cols: Q B D X T L U S
[-34 -11 -19  27 -13 -21  39  52]  (50)
[ 35  20  33 -36   8  15  -7 -23]  (197)
[ 15   9   1   3   7  15 -12 -10]  (133)
[ 38  14  12 -10  18  27 -26 -30]  (203)
[ 23  13  34 -36  38  17   7 -15]  (94)
[ 42  25  45 -49  40  16  -6 -28]  (49)
[-30   2 -14  24 -18 -26  36  48]  (210)
[-11   5 -18  28 -20 -13  11  28]  (126)
[  0   4 -22  33 -17   5  -8  10]  (84)
[ 34  20  18 -16  19  20 -20 -26]  (44)
[-15  -3 -39  56 -39  -8   5  35]  (180)
[  6  -1 -10  16   1  13  -5   2]  (129)
tail: [ 7 15] : [-12 -10]
tail: [-11   5] : [-18  28 -20 -13  11  28]
common (197) (133):  : [15]

cols: K W V H R J
[-23  37 -33  36  33  22]  (81)
[-23  32  40  36  40 -27]  (91)
[-28  30 -30  40  33  39]  (75)
[ 36  40  35  -9  33 -28]  (165)
[-28  34  -1  39  36  -9]  (137)
[-24  40 -25  39  33 -10]  (100)
[ 27 -34 -24 -36 -36  20]  (7)
[ 28 -39  21 -35 -40 -24]  (62)
common (91) (137):  : [36]
down: [-23 -28  36 -28 -24  27] : K
common (100) (7):  : [-24]
common (91) (100):  : [40]
down: [37 32 30 40 34 40] : W
down: [-28 -24] : K
common (7) (62):  : [-24]

cols: C N Y A
[-10  21 -29  -9] : (155)
[  2  -8 -18  41] : (142)
[-48  -9  24 -36] : (26)
[-18  28 -43  50] : (101)
[-17  10 -43  41] : (43)
[  2  20 -29   6] : (112)
down: [ -9  41 -36  50] : A
tail: [-18  28 -43] : [50]
down: [ 24 -43] : Y
tail: [ 2 20] : [-29   6]
common (26) (155):  : [-9]
common (142) (101):  : [-18]
tail: [ 21 -29] : [-9]

cols: E G M P F
[-30   9 -31 -21  -2] -> (45)
[-39  13 -39 -20  -8] -> (30)
[-14  18  13  -6 -14] -> (115)
[ -3  16  18  21 -27] -> (166)
[  8  13  49 -39   3] -> (99)
[-16   8 -31  32 -44] -> (76)
[  8  13  49 -38   7] -> (28)
[ 21 -23 -10  10  17] -> (73)
common (99) (115):  : [13]
tail: [  9 -31] : [-21  -2]

cols: vada Zufe Sufon Gegu sogu
[-3  5 13 22 -7] = (74)
[-9  0 -4 33 19] = (17)
[-32  13 -31  14  -6] = (67)
[-31 -27  29 -15  55] = (117)
[-52 -30 -31  14  -7] = (123)
down: [  5   0  13 -27] : Zufe
common (117) (123):  : [-31]
tail: [-27  29] : [-15  55]
tail: [13 22] : [-7]

cols: geze Badib Zaga nari
[ -2 -21   2 -20] = (33)
[ -2 -23  -3   5] = (146)
[  0  30   2 -17] = (82)
[ 2 41  2 -1] = (25)
[  0  17   2 -42] = (125)
[ -2 -19   2 -15] = (118)
tail: [ 0 17] : [  2 -42]
tail: [ 0 30] : [  2 -17]
tail: [-23  -3] : [5]

cols: kunan Bivuf loku mav biz
[ 20 -52  53 -30 -10]  (8)
[-11 -28  53  54  -2]  (39)
[ -9  -4 -50 -10  54]  (120)
[ 20 -53  53  53  -2]  (70)
[-10   7  42  38 -20]  (56)
[ 20 -12  53  53  -3]  (24)
common (120) (8):  : [-10]
common (39) (120):  : [54]
find: [-11 -28  53  54  -2] : (39)
tail: [ 20 -53  53] : [53 -2]
common (56) (120):  : [-10]
tail: [ -9  -4 -50 -10] : [54]
tail: [ 20 -12] : [53 53 -3]

cols: tasa Neze Zup sunem
[ 49  13 -53 -34]  (16)
[-30  -3  35  17]  (23)
[ 39   7 -43 -24]  (35)
[-38  -4  46  22]  (87)
[  1 -12  -7   8]  (53)
[ 19  -7 -15  -5]  (109)
[-50 -15  50  36]  (55)
[-30  -2  35  17]  (127)
tail: [ 19  -7 -15] : [-5]
tail: [-4 46] : [22]
down: [46 -7] : Zup
tail: [-15  50] : [36]

